[ -83   -5  113 -599  -37  157  -33  -47   -3 -390  -24 -297  -76  170
  250 -176 -204   13  -53  -26  265  -78   75  -92  295 -117   50   90
  192  296   37   37] : N
[ 143 -166  150 -441  -40 -227  -29 -377 -201 -147   46 -237   94  -82
  121  170   40 -150   31  246   29 -167  103 -466   36 -102 -105  -86
 -163  166  -82 -179] : G
[-349 -181   -6  197 -172  286   61  499  216 -143  216  -18   55  -16
  225   95  -49 -183  -59  -47  101  299   46   96 -219  219  -79   42
  399  209  130  240] : D
[  87 -406 -195   36   45 -316   10  448  101 -239  -97  241  114 -197
 -311  623  299  -62  141  125 -410 -180  345  109 -203   35 -372   75
 -152  397  415   27] : Z
[-295  -10  -10 -204   84  119  -99  214  -58  -40  338  137  143 -142
  229 -162 -899   66  -38 -606 -297 -162  -48  -86 -144 -515  -71  260
  -20 -350   32 -159] : P
[ -31   93   22 -354  -17  -21 -235  -71 -100  -16  -41 -283 -125  207
 -179   70 -261   44 -249  321   70 -129  146 -405  206  178  123  295
   19   42  291   40] : N
[ -66  -66  -67  206  505    6 -113   39 -228  353 -199 -348 -201 -116
  -52 -288  213   59 -155 -112  267    6 -195 -330   31   36  105  315
 -279    0  339   56] : B
[ 422  111 -124 -195  193 -440 -122 -266  -74  -39 -138  110  166 -309
 -282  190 -126   67  220   31  208 -300  175 -260  504 -201  -37  295
 -310  129   93 -328] : H
[-148 -200 -121   -6  115  -19 -157 -132  -64   -9  394 -129  255 -202
 -316  -28  -21  -54  -24 -487   41 -229  119   95   45 -257   74   69
    1 -158  175  198] : P
[ 127    9  -34 -271 -193  306 -261  181   41   81  176 -249  -24  119
 -155 -191 -286   96  146 -124  151  498  252  -98   75  280  152  388
  206 -309  676   80] : Y
[-189  111  -40  -88 -108 -313  -67  228  111   -7  -24 -216   80   99
  -21  -47 -148 -113 -268   -4  317 -467  -19 -141 -192  198 -112  205
 -188    7  -77 -182] : D
[ 420   58 -132 -429 -307   57  373 -430   71 -406  -97  229   86   13
 -226  149 -696  -31  150  -18  330  321  194 -158  282  -48  -55  205
   20  328  333 -288] : W
[ 190  112  -29 -453   -2 -273   27  404  214 -215  101  133  -47 -127
  279  227  125   98 -345   62 -136  -85  304   34 -203   32 -200  246
    2 -130   23 -154] : W
[  73   54  102  -13  -47 -138  324   79  129  136 -222    0  -29  -19
   86   14 -269  -38 -467  597  145 -343  145  -88   77  404  142  205
 -218  175  299 -213] : Z
[ 436  228 -225 -250 -334  359  -65  206   84  157 -159  189 -159  -53
  -32  149 -438   81  333 -234 -369   25  247  190 -276 -183 -296  194
 -533  133  297  -56] : Q
[ -16   33  177   10   60 -177  481 -163  -45 -198  276 -134  230   38
   74   32   16  102 -110  163 -129 -118  172  310   -6  -59  327  -71
   58 -368  159 -354] : N
[-334  -53 -354   46  194 -195  -43 -137    1 -257   23  -53  -13   36
 -316   48 -272  -87  103 -445  326  -15   43  100  112  -48  322  480
  133 -122  133 -130] : Z
[ -42  -16 -198  315 -136 -100  -60  178  -90 -147 -200 -189  245  -18
  -35  326 -162 -124 -160  124  -91 -273 -140   80   29 -203 -152  -60
 -254   44 -159  -47] : B
[ 257  363 -141    5  177 -167   16  -16  -37 -230  147  -35  316 -318
 -118  164  190   21  -73 -269  348 -146  102 -150 -128 -466  182  347
 -489  107  -35 -224] : H
[ -97 -210   -7  432  -80 -195  -29 -158   55  -22  532  338  493 -215
   35  -40 -466 -324   65   81  -17 -199  -65   10  191 -263 -103  -96
  117 -256  114 -186] : C
[ 249   95 -144 -423 -402   69   -8  193  -10   81   61  174 -278 -115
 -151  184 -633  169  333 -241 -162   -2  166   27 -374  -51 -150  202
 -284  -56  361 -273] : W
[  66  -47 -157  375 -282  -21    2  523   44   83 -366    8  -41  -71
 -135  143  -90  304 -394  134 -130  274  122 -116  166   56  -35   87
 -281  117  238  128] : W
[-196 -100 -307 -387  289  -72  411 -195  176 -235 -191  414  -58  -85
 -210   85   23 -422  249  -76  258   19  267   96 -243 -269  -79  374
  -68  631  256 -348] : G
[ 134  167  113  103  124   56  595  154   52  -72  -34 -165   66  131
 -165 -219  -40   95 -253   -6  257 -181  -60  148 -128  212  168  211
  -18   40  440 -214] : W
[ 179   88  -77 -286  -22   23  120 -182  -78  -45   55  -13 -172  146
 -271  252  208   60  244  251  439  467   62 -596 -504  120  354  333
 -104  139  404 -433] : Z
[ 185   27 -130   -6  101 -352  503  653  185   67 -366   88 -124  -38
 -127  370  297  341  -93  341 -127 -371  107  312 -325  -98  -80    1
 -234  114  274 -546] : Y
[  28  219   93 -142   27 -154  316 -113 -236 -148 -401 -193  -53   43
  -60    5 -237  108 -213   -2  161 -259 -176 -228   55  216  180  256
 -256   89 -139 -273] : P
[ 377   26   78 -232 -276  -54   86  273   32   73   45  -78   66 -211
    6  580  258   75  -88  406 -232  320  413 -193 -591  351 -181   22
 -362   55  335  -92] : P
[ 312   29 -538  -99  -87   51  -26  197  -27   27 -411  137 -297  -59
 -293  297 -376   -1  223 -305 -238 -232   76   20  384 -189 -450  420
 -164  337  175   -5] : N
[ -66   18 -222  219  136  150  -67  117  111 -330  182  324  469   76
 -175  -37  -89 -148  327 -266  -53  -15   40  292  205 -549 -297  131
   57    4   83 -120] : D
[ 168 -127 -298  420  -43  -18  141  634  287  303 -138  267   -8  110
 -351  130  512  131   54   71  -84 -205  -25  102 -177 -230   22  -29
  -13  201  354  -86] : Q
[ 270  -28   68  151  215 -107  181 -215  252  205 -275  159  106  -10
  291 -291  290  -43 -292  443  224 -373   39   53  390 -326   60 -307
 -347  331  -45  -60] : Z
[ 315  153 -113 -389   55  220   36 -153  -53  -88   21  -20  -58 -102
  192  280 -520   80  568 -306    1 -147  -19  -65   34  -78   -7  283
  -59  116  134 -341] : H
[  -8  167  -58 -321 -171 -288  179 -146   80   23 -143  -83   25  116
 -238  348  134  -30 -240  387  153 -255  267 -137 -313  222  559  288
 -259   72  101 -412] : E
[ 448   38 -569 -293 -115  111  -90 -300  -90  261 -281  294  158 -438
 -149  586 -200  -37  -11 -428  131  -28   16 -249 -359  -86 -137  145
 -522   27  -29   31] : P
[  42  -93 -333  140 -110 -248  157  382  229  120   50  227  125 -197
 -199  409  211  120 -121 -205   16 -144    0   94 -346 -247  121  -42
  -47    1   18 -167] : B
[ 119 -229  -53 -132   14 -252 -198  246    6   86   72  142 -249 -268
  -30  369   99  233  204 -142 -275  277  212  -39 -161  428 -351  -28
   92 -189  259  134] : D
[ 187  -20 -309 -205  111 -300  151  387  310   37 -310  435  -52 -303
   49  -66 -340 -232 -130  -23  305 -165   41   70  -37 -330 -591  136
 -143  351  126 -234] : C
[ 121  -32 -278  -33  -16 -268  134  328  413   16   67  211   32   51
 -333  388  347  324  -60 -349   55 -248  103  135 -457  -61   64 -110
  -59  157  241  -64] : Y
[ 137 -185 -114  -31  -73    0   70  114  -48   12   42  235  -74 -229
   41  407  389   39  159  -72  -84  217  -27  -58 -467  237  -43  -89
   70  -39   77   44] : Y
[ -52 -142 -130 -404 -233   34  -27  457  256  -89  142  -24  129   49
  -16  292 -289   51   85 -148  -38  142  321  -94  -98  201   42  460
  372  -11  323 -175] : W
[ 272    1  -99  245 -202 -175  193  680   32    3 -350  180   82 -104
 -286  302  438  168 -108  262 -172 -298   20  135 -118  -30  -17    3
 -277  238  207 -149] : E
[ 114 -149  -76   41  317  105  430  316  226 -117 -272  261  466 -195
  274  146   67 -197 -186  -36 -112 -233   76  296   74  -61 -111   62
  147  260  187   36] : G
[ -68   24   56   55  -14 -151    5  -24 -236 -246  270  -85  102 -223
  136  216 -100 -211   13  151 -128 -276  -30  203  -85 -280   77  -95
    9 -301 -130 -106] : G
[ 162 -132 -450 -303 -300  -61  -70  457 -250   23 -417  -67  -17 -103
 -180  587  320 -161  333 -286 -297 -308  -34 -204 -545 -206  -91  414
 -332   96 -214 -303] : Y
[ 158  280  170 -309  -86  201 -247  -10  127 -133 -189  -10  203  190
  242 -104 -540   26  -74  -65  -72 -333    1 -168  263 -191 -113   57
 -195  285 -286  109] : Z
[-222 -209    9  -90    0  -54  163   46  -21  225  157  181  -72 -172
  214  -57  560 -105    2  -11  -73  100  -74   67 -626   36  -42 -225
  -17 -179 -248 -167] : B
[ 163  177  -49  218  149 -183  126  189   81  200 -276  452  -43 -187
 -175 -118   65  233 -318  -99  155 -115 -147   -3  -87 -294  356  -98
 -180  -24   18   88] : Q
[ -10 -167  149 -433  -29   12   54   32 -142 -363  508  281  115 -160
  389  -75 -547 -179  577 -381 -247 -104   78 -230   72 -218   10  505
  219  -87  293 -401] : N
[-256 -138  108  401  222 -113 -132   61 -130  209  -90  -33  186   79
  142 -395  -55 -100 -140  357  147 -179 -233 -288  260   89  304   74
   -9 -273  219 -186] : H
[  53   58  -78 -493 -402  246 -319  349  -50 -261  -52 -127 -224  136
  218   -1 -146  167  -85 -296 -279  -32   43 -223  -73   88 -136  176
 -160   69    5  117] : H
[ 310  273   -7 -448 -176    9  133 -104 -157 -316 -142  -42   18  -63
  167  251 -350   33   13  -36 -175 -216  131  -93  133 -105 -117  284
 -292  142 -136 -215] : N
[ 178 -195 -188   60 -198  -24  -53 -170  -14 -260 -154 -131  325  -20
  103  329   68 -105 -152  106   12 -202  -48   99  134  116 -223 -284
 -184  119  -24  120] : C
[  86 -429  -92  -88  174   -9   53  401  213 -319  160  346  186   -9
    8   50   66  100 -177 -482 -337   44    7  -89  -34 -103 -188  -26
  313  131  553  279] : C
[  28  -69 -106   80 -170  133  -44   73  195  410 -333 -210  107  176
  -37 -369 -408  -90 -373  185  170 -371   98  -60  465  -60   83   63
 -267  153  303   72] : D
[  25 -163 -233  -55  279 -336  240 -217 -158 -240   52  304  265 -263
 -268  448  322    2  -14 -193   48  -75   11 -239 -278 -140  207  159
 -106  -27  161 -253] : G
[ -95   56 -190 -386 -106  123  250  154   52 -236  126   25  270  -70
 -237  412   58  -41  305 -331  -67  189  302  348 -695  -77 -196  108
  -23   55   28 -204] : N
[ -79  -79  -78  -53 -101 -233  316  184 -133   48   52 -367  -85 -139
 -294  183  219 -111 -271  -64  171  -78   31   28 -595  260   73  105
    7 -186   65  -81] : Y
[ 111 -185    3   83   32  282  133  186 -118 -338   46  -56  207  -61
   78   49 -218   24  -78  -14   -1  -87 -171  159  131   14    6  -32
   76   51  549  124] : B
[ 168   15   18  560  -47    2 -297  -94   76   -5  439 -180  447   51
 -118  -49  179 -116  156 -161 -334   -8  172  244  444 -294 -108 -105
   42 -291  -53  214] : E
[-327 -143  122 -147  381 -166  215 -230   52  -69 -204  130  195  294
  183 -236   83   -7    5  351  136 -293  -90 -147   36 -157   74  -28
  -52  119 -128 -543] : Z
[ 157 -183 -285 -321  189 -162  426   51  208 -164 -252  605  272 -196
 -141  222  222 -225 -103   75   96  -37  166 -127 -203 -443 -102  212
 -184  527  218 -362] : B
[  21  -13  -99  -43  144 -133 -406  -78 -107 -240 -124  142  176 -257
 -119 -192 -407  126  -48 -496  138 -189   14  105  321 -396 -112    3
 -393   10  116  291] : W
[  88 -116 -351  286  -22   76 -146  103  104   -5 -487  284  246   26
 -222  -61 -337 -172 -209 -135  131  -49  -98 -114  313 -116 -333   74
 -191  332  169  287] : W
[-146   -4 -377  302  -78 -232  274  223  255   64  -71   98  -41   85
 -365  201  143  -64 -207  -24   92  -40  106  201 -469   11  199   12
 -167   25  284 -183] : H
[  77  228 -163  163 -183  285   49  -42 -108   19 -183 -532   90   65
 -324  192 -879 -163  -52   45  150 -131   31  319  258  -21  131  215
   40  -80  173  107] : W
[-160  189  261 -198 -294  191 -138  283  -30 -135  307 -249 -218  266
   85   -3  106  153  196  -18 -129   68  -25   42 -257  532 -126   36
  272 -172 -138   21] : D
[ 237   26 -110 -497   16  202   51   38  140 -148   29  422 -183 -202
  205   59 -301 -190  321 -145 -192   18  257   97   -9 -216 -158  258
  -24  318  263  -88] : H
[  83   25  154 -123  405 -136  133  -76  -26   82 -151  -64 -152 -117
  175 -109 -377  194  -42   23  346 -187 -103 -400  145 -116  266  235
 -107  242  295 -206] : Q
[-144    4  286  188 -114 -118   71  434  -46 -100  116 -398  -38   47
   67   82  588  126  -22  105 -438 -209   73  375 -296   39   25 -375
  -43  -73 -282   68] : H
[  82   55 -472 -254 -353 -333   63 -249  -52   31 -161 -160    0 -188
 -308  239 -139 -100 -205   -1  579  -29  171 -119  -21  107  151  364
 -228 -172 -112 -350] : Q
[  22   -9 -151  161  185  -76  127  199 -134  454  143   46 -111 -406
 -117   -2   75   -4  223 -321  166  159 -257  209 -283  120 -142   16
  411 -577 -205 -126] : C
[  12 -118  -42  156   55  -32  280  142  -15  162  245  -89  317 -278
  -70  147   30  -79    5  -76  -31 -514   -5  116  100 -301  -64   77
   63    4 -128 -227] : P
[-251  109   24  110  -69 -228   53  177   51  -39   25   89   84   16
  -86   48  201   75  -95 -323    3 -169 -126   63 -515  -91  201 -147
 -158  -80 -335  -45] : P
[ -79  -55   -4 -294 -152  -83 -315  568   52  121  182   96  -97 -224
  -67  228  -62  199  243 -135 -204   18  168  198 -509  208 -397  -33
   30 -205  136  -29] : E
[-419 -217 -215  277  517 -171 -207 -274 -176  117  304  220  418 -306
    4 -115    9 -217   29 -433  110 -501 -328  121  151 -264 -258  -18
  230 -489 -460  -21] : P
